Here is a tiny trained network, its code and every weight. The questions are about switching its units off for an input and a target symbol, where a switched-off unit gives its printed mean instead of its output.

import numpy as np


def w(rows, s, z=0):
    codes = np.array(rows[::2]) - 128.0
    scale = np.full(codes.shape[1], s)
    scale[-1] = z or s
    return codes * scale


def norm(h):
    return h / np.sqrt((h * h).mean(-1, keepdims=True) + 1e-5)


def f(y):
    return np.maximum(y, 0)


def softmax(a):
    e = np.exp(a - a.max(-1, keepdims=True))
    return e / e.sum(-1, keepdims=True)


def log_softmax(a):
    a = a - a.max(-1, keepdims=True)
    return a - np.log(np.exp(a).sum(-1, keepdims=True))


def net(x, mask):
    ids = ['ΔΞΨΩαβγεζηθλμπστ'.index(c) for c in x.split()]
    T = len(ids)
    res = E[ids] + P[:T]
    u = 0
    for l in range(2):
        q, k, v = (norm(res) @ M[l].T for M in (Q, K, V))
        z = softmax(np.where(np.tri(T) > 0, q @ k.T / 2**0.5, -1e9)) @ v
        res = res + np.where(mask[u], z, O[l][:, -1]) @ O[l][:, :-1]
        u += 1
        y = f(norm(res) @ A[l][:, :-1].T + A[l][:, -1])
        res = res + np.where(mask[u : u + 8], y, B[l][:, -1]) @ B[l][:, :-1]
        u += 8
    return log_softmax(norm(res)[-1] @ U[:, :-1].T + U[:, -1])


Q, K, V, O, A, B = {}, {}, {}, {}, {}, {}
E = w([
[130,150,149,67],'Δ',
[136,148,149,70],'Ξ',
[55,125,143,123],'Ψ',
[100,144,81,132],'Ω',
[143,84,169,177],'α',
[148,62,156,156],'β',
[69,16,118,147],'γ',
[154,204,138,88],'ε',
[41,128,127,130],'ζ',
[57,124,144,122],'η',
[55,124,144,122],'θ',
[130,149,150,67],'λ',
[187,112,175,158],'μ',
[183,121,175,165],'π',
[49,129,113,132],'σ',
[251,43,160,45],'τ',
],0.013)
P = w([
[2,68,134,44],'0',
[36,90,125,62],'1',
[55,108,120,73],'2',
[71,123,115,79],'3',
[98,137,108,90],'4',
[112,139,102,100],'5',
[126,142,97,113],'6',
[141,143,95,124],'7',
[151,141,91,134],'8',
[157,138,91,146],'9',
[165,137,92,159],'10',
[173,132,95,172],'11',
[191,131,103,191],'12',
[189,131,111,182],'13',
],0.004)
Q[0] = w([
[127,1,141,209],'0.h0',
[217,61,164,147],'0.h0',
],0.0073)
K[0] = w([
[255,76,62,54],'0.h0',
[150,50,170,17],'0.h0',
],0.0081)
V[0] = w([
[253,116,59,92],'0.h0',
[92,169,65,207],'0.h0',
],0.0038)
O[0] = w([
[255,195,136,105,5],'0.h0',
[177,220,183,207,48],'0.h0',
],0.003,0.0017)
A[0] = w([
[159,111,176,192,92],'0.n0',
[87,188,97,208,247],'0.n1',
[57,143,125,2,181],'0.n2',
[133,100,143,142,118],'0.n3',
[108,172,113,43,219],'0.n4',
[164,207,135,119,201],'0.n5',
[59,129,117,200,250],'0.n6',
[157,146,86,200,180],'0.n7',
],0.0085,0.0015)
B[0] = w([
[34,56,93,107,180],'0.n0',
[158,158,155,84,183],'0.n1',
[220,166,150,189,245],'0.n2',
[98,127,97,94,170],'0.n3',
[62,120,47,254,187],'0.n4',
[73,38,167,141,152],'0.n5',
[190,183,138,77,253],'0.n6',
[44,151,139,94,156],'0.n7',
],0.0051,0.0053)
Q[1] = w([
[118,30,144,43],'1.h0',
[87,7,156,147],'1.h0',
],0.015)
K[1] = w([
[98,222,176,41],'1.h0',
[176,200,149,3],'1.h0',
],0.013)
V[1] = w([
[94,164,2,27],'1.h0',
[154,67,15,143],'1.h0',
],0.0076)
O[1] = w([
[164,128,254,13,255],'1.h0',
[112,91,46,58,84],'1.h0',
],0.0084,0.00083)
A[1] = w([
[169,92,104,208,70],'1.n0',
[118,100,183,73,162],'1.n1',
[96,92,163,161,140],'1.n2',
[74,148,152,141,127],'1.n3',
[244,81,80,134,158],'1.n4',
[144,185,175,136,255],'1.n5',
[108,113,52,180,2],'1.n6',
[110,99,68,96,142],'1.n7',
],0.011,0.0041)
B[1] = w([
[95,147,76,11,196],'1.n0',
[67,206,145,208,255],'1.n1',
[226,184,46,116,241],'1.n2',
[253,152,92,78,164],'1.n3',
[219,67,167,43,164],'1.n4',
[72,41,10,103,195],'1.n5',
[65,225,232,177,207],'1.n6',
[171,184,195,132,217],'1.n7',
],0.0063,0.005)
U = w([
[103,142,92,102,64],'Δ',
[102,131,110,103,42],'Ξ',
[174,103,67,123,139],'Ψ',
[50,133,215,66,206],'Ω',
[85,173,110,158,43],'α',
[141,108,117,65,93],'β',
[7,86,64,88,191],'γ',
[93,147,124,139,38],'ε',
[190,125,141,238,128],'ζ',
[158,110,74,120,145],'η',
[170,109,70,121,144],'θ',
[108,128,130,131,29],'λ',
[176,219,143,14,38],'μ',
[110,148,132,134,28],'π',
[79,137,194,204,147],'σ',
[202,105,164,88,254],'τ',
],0.015,0.0041)

Each question gives the input, a string of symbols that net reads in full, and the target symbol t.
The units are the heads (2 rows each of Q, K, V and O) and the neurons (one row each of A and B). Each row of codes is followed by its name. A weight is (code - 128) times the scale printed after its matrix; where a second scale follows, it is the last column's (O, A, B and U).
mask holds one flag per unit, layer by layer, with each layer's heads first. A switched-off unit (its flag False) gives its mean, the last column of its rows in O or B, instead of its output. The means were averaged over made-up inputs and are rounded, as every weight is.
A unit's drop is (log p(t) with every unit on - log p(t) with that unit switched off) / (log p(t) with every unit on - log p(t) with every unit switched off).
The circuit of an input: a set's keep is (log p(t) with only the set's units on - log p(t) with every unit switched off) / (log p(t) with every unit on - log p(t) with every unit switched off). Starting from the 12 units with the biggest drops (on a tie, the unit counted first), units are removed one at a time, each time the one whose removal leaves the highest keep (on an exact tie, the one counted first), for as long as the keep stays at least 0.8.
circuit, biggest first: the units of the circuit, biggest drop first
k most important neurons: the k neurons with the biggest drops, biggest first
k most important neurons of layer l: the k neurons of layer l with the biggest drops, biggest first
input Ω μ ζ μ, target ζ: most important neuron -> [0.n4]
input Δ ζ μ σ Δ α, target σ: circuit, biggest first -> [0.n2; 0.n0; 1.n5]
input λ σ ζ γ μ γ γ γ η, target μ: circuit, biggest first -> [1.h0; 1.n7; 0.n2]
input Δ β Δ Ξ β γ γ λ μ γ α γ σ, target μ: 2 most important neurons of layer 0 -> [0.n0; 0.n2]
input γ ε μ μ, target μ: 4 most important neurons of layer 0 -> [0.n4; 0.n0; 0.n5; 0.n2]
input Ξ λ ζ μ γ γ Ω μ γ μ Ω γ γ, target Ω: 2 most important neurons -> [0.n4; 1.n1]
input λ ζ γ ε γ γ Ω λ γ Δ γ θ, target μ: 4 most important neurons -> [0.n0; 1.n7; 1.n1; 0.n7]
input ζ γ τ λ μ λ μ Ξ Δ γ μ α, target τ: 3 most important neurons -> [0.n4; 1.n7; 1.n5]
input α γ Ξ γ σ γ γ, target σ: 4 most important neurons -> [0.n6; 1.n1; 0.n4; 0.n2]
input γ ζ α σ γ Ω μ Ψ γ γ Ω, target μ: circuit, biggest first -> [1.n7; 1.n1; 0.n2]
input γ ζ γ ε γ, target ζ: 4 most important neurons of layer 0 -> [0.n2; 0.n6; 0.n4; 0.n0]
input γ γ Ξ λ θ μ σ β, target σ: 3 most important neurons -> [0.n4; 0.n6; 1.n1]
input γ γ λ γ σ α, target σ: 2 most important neurons of layer 0 -> [0.n6; 0.n4]
input ε Ξ γ γ γ λ μ γ α γ β τ μ β, target τ: circuit, biggest first -> [1.n4]
input γ σ γ Ω Ω Ξ α Ξ ζ σ μ Ξ μ, target σ: 2 most important neurons of layer 1 -> [1.n1; 1.n4]
input θ γ ζ γ Ω Ξ ζ γ μ β α α γ, target ζ: 4 most important neurons of layer 0 -> [0.n6; 0.n4; 0.n2; 0.n0]
input η γ π γ θ, target μ: 3 most important neurons -> [0.n2; 1.n3; 1.n1]
input γ ζ γ Ξ β μ Ω σ μ, target σ: 2 most important neurons -> [1.n1; 0.n6]
input σ γ μ τ σ π, target σ: 3 most important neurons -> [1.n1; 0.n6; 0.n1]
input Ξ τ ζ γ α γ γ σ γ, target σ: most important neuron -> [0.n6]
input γ β γ μ ε Ξ γ ζ, target μ: 3 most important neurons -> [0.n0; 1.n1; 1.n7]
input γ μ γ Ω γ ζ μ γ γ Ψ, target μ: 4 most important neurons -> [1.n7; 1.n1; 0.n4; 0.n2]
input ζ ζ π Ξ μ, target ζ: 2 most important neurons of layer 0 -> [0.n6; 0.n2]
input Ξ γ α μ, target μ: 3 most important neurons of layer 0 -> [0.n0; 0.n4; 0.n2]
